In the rows, zero is written as 128.
Group, then class
[160 108 114 116 109 143 122 141  99 134 101 121 136 125  97 130 115 143
 108 123 165 166 134 117 140 131 110  85 115 109 177 111 131 119 137 141
 129 127 160  93 125 123 157 141 144 135 146 114 148 138 132 133 186 105
  32 140 103 110 157 137 170 129] -> W.D
[135 131 108 118 113 170 117 139 111 139 119 117 138 118  81 133 121 137
 105 124 130 183 107 126  94 128 150 109 121 105 193 117 136 120 106 155
 121 122 184 105 127 126 105 140 125  86 154 110 164 134 130 123 190  99
  29 139 127 112 154 147 177 161] -> L.U
[121 139 107 111 135 174 114 140 113 138 111 123 139 146  88 145 121 141
 118 112 122 169 112 123 122 111 155  92 134 105 190 111 129 132 128 129
 127 122 165 117 131 122  92 151 137 105 159 115 168 133 134 109 196  99
  27 132 104 114 147 167 180 134] -> L.U
[156 150 121 117 113 183 126 113  71 143 143 112 134 150  80 128 123 150
  90 131 139 187 121 129 134 130 168  89 140 100 188 132 119 105 136 112
 132 131 167 117 127 113 102 163 144 131 185 122 144 146 136 108 189 129
  69 144 137 114 125 157 165 129] -> N.X
[121 124 122 113 123 164 112 139 125 137 116 114 133 122  94 129 117 137
 109 116 138 178 104 122 106 124 147 111 126 113 181 114 124 136 107 141
 127 120 182 109 135 131 108 140 131  96 131 117 159 138 132 107 184  91
  32 124 137 109 154 135 165 166] -> L.U
[118 118 128 115 127 151 123 126 105 139  97 124 134 146  87 134 128 149
 131 110 148 170 119 115 131 108 151  89 134 107 179 113 135 123 154 122
 137 130 163 114 121 109  87 156 148 129 154 142 162 140 131  95 206 114
  23 109 117 103 149 141 179 104] -> W.D
[147 141 122 104 109 154 127 136 112 135 111 121 147 124  98 133 119 152
 122 125 135 185 134 124 114 124 128 107 124 104 199 111 138 112 127 142
 127 130 169 111 123 128 100 127 138 107 171 122 161 146 131 131 200 112
  70 155 117 110 148 142 191 139] -> L.A
[114 107 114 118 121 138 127 131 113 143  91 131 131 100  95 131 121 152
 123 114 144 164 135 114 130 113 134  85 120 106 180 112 132 127 134 125
 131 128 155 108 126 108 107 137 146 137 139 125 150 136 130 117 193 109
   4 126 108 112 162 149 174 116] -> W.D
[159 126 114 118 113 175 132 128  65 151 120 114 122 129  93 148 120 140
  83 128 133 171 113 128 130 135 152  98 152 100 184 116 127 112 139 113
 127 122 156 115 128 117 136 160 155 135 167  93 130 143 137 119 180 112
  64 143 131 117 139 130 165 126] -> N.X
[119 109 121 115 128 143 123 139 141 150  99 136 140 133  97 132 124 157
 119 111 140 160 141 114 131 113 120  85 125 113 173 104 139 125 145 147
 128 126 160  96 113 110 104 133 146 130 134 119 152 136 117 119 193 115
  29 127 114 109 169 143 214 121] -> W.D
[133 105 141 112 116 133 126 138 104 140  90 139 136 125 105 139 122 157
 110 120 131 170 139 113 131 113 115  93 130 110 185 108 134 123 148 140
 130 131 151  97 113 116 126 132 149 131 143 126 142 143 120 127 181 114
  33 129 128 116 156 140 177 124] -> W.D
[178 145 107 121 112 189 128 131 102 150 132 111 115 139  84 134 112 134
  87 141 128 187 105 135 141 145 163 112 133 102 178 123 123 115 125 123
 130 124 163 115 141 131 114 160 135  89 195 115 135 145 137 137 177 122
  64 149 133 128 131 135 165 138] -> N.E
[153 115 100 114 103 161 128 145 109 142 112 107 143 119  97 133 115 147
 100 129 120 201 144 128 102 124 122 113 119 101 193 102 130 117 116 155
 128 124 170  99 121 121 130 128 128 100 173 113 154 138 130 155 177  96
  33 148 121 112 138 157 182 159] -> L.A
[125  98 108 126  93 142 140 142 104 144  95 122 139 116 105 134 114 139
 107 116 135 169 161 129 125 123 113  95 117 107 172  98 134 122 135 144
 141 141 160  93 114 122 138 136 151 136 147 120 142 128 124 131 179 104
   8 145 120 111 156 146 168 115] -> W.D
[124 104 101 124 100 143 133 146 108 141  95 128 115 110  99 138 120 156
 114 119 143 171 178 116 115 116 132  99 118 107 173 102 135 119 131 145
 129 132 149  98 115 114 122 134 132 125 157 118 148 134 126 120 188 101
   6 132 114 110 160 152 169 126] -> W.D
[143 132 107 108 114 139 126 142 120 136 115 110 142 121  97 133 118 138
 115 116 126 194 142 119 105 125 132 124 119 110 186  77 122 123 108 168
 126 129 175 117 135 130 110 124 143  88 164 109 201 144 131 142 169 100
  43 149 116 115 143 151 180 156] -> L.U
[126 133 133 112 130 169 124 143 103 139 109 116 129 125  80 135 122 152
 108 121 132 178 120 124 115 123 142 105 139 108 186 109 133 133 117 147
 124 118 187  91 127 119 107 144 134 104 132 120 162 147 128 110 203 102
  15 127 120 105 160 144 184 142] -> L.U
[168 148 115 103 110 182 127 116  56 142 129 119 125 136  90 130 114 147
  96 139 135 183 116 130 134 139 151  98 135 112 190 125 128 106 150 127
 131 126 147 107 126 116 123 184 131 135 186 106 145 151 127 141 177 147
  78 144 128 117 122 142 158 132] -> N.X
[132 103 120 115  88 140 128 145 119 142 110 116 139 127  90 126 116 152
 120 122 142 187 134 117 121 120 136 108 122  92 192 109 136 120 120 126
 125 117 174 117 125 130  88 129 149  92 161 139 156 137 136 118 191 102
  25 137 123 104 172 143 175 142] -> L.U
[148 125 104 122 111 149 137 125  97 137 122  91 125 124 110 137 118 155
 114 125 125 192 143 123 110 126 138 114 117 104 185 110 130 117 121 152
 124 123 158 114 126 122 113 135 141 107 188 118 145 137 134 148 182 109
  25 158 121 117 141 147 165 141] -> L.A
[181 146 103 106 107 189 129 127  62 150 127 106 125 130  92 131 121 143
  85 133 132 189 112 138 128 142 162 102 131 109 188 122 118 112 133 127
 126 128 161 102 135 121 130 153 136 122 197 111 129 144 139 150 170 122
  63 157 129 123 146 148 164 135] -> N.X
[139 122 106 126 123 166 120 139 116 132 112 114 135 129  98 143 123 148
 131 118 135 182 131 124 135 118 150 105 137  99 178 110 123 132 123 138
 123 123 164 117 124 114 101 142 130 106 169 124 162 139 132 123 173 106
  34 130 124 117 147 155 165 138] -> L.U
[157 141 104 110 118 175 127 133  72 147 121 117 133 134  91 140 114 144
  89 128 128 181 112 124 130 136 145  96 128 104 186 123 121 114 148 122
 134 119 158 107 125 111 127 159 133 167 201 114 131 147 134 127 189 116
  60 144 120 117 128 135 164 118] -> N.X
[163 102  89 111  87 147 141 151 102 142 109 108 138 106 124 143 113 155
 113 124 109 181 185 123 115 136 109 108 111  94 190  90 133 107 112 155
 130 139 148 101 125 126 142 108 136 118 193 108 139 130 131 155 159 100
  38 186 119 112 144 159 176 144] -> W.F
[130 120 110 115 118 156 131 133 119 137 111 106 133 127 100 137 134 151
 135 121 139 188 141 116 114 111 134 109 127  97 183 106 123 128 136 136
 124 128 159 118 123 115  89 134 135 107 177 126 161 131 132 124 190 112
  34 140 124 110 152 152 151 130] -> L.A
[168 135 108 119 120 177 131 124  72 145 123 108 127 136  98 133 116 142
  87 130 137 179 117 123 127 134 161  93 121 104 161 111 119 116 142 104
 129 123 151 116 126 123 128 159 146 129 194 117 126 144 147 138 173 114
  61 142 129 127 123 149 176 117] -> N.X
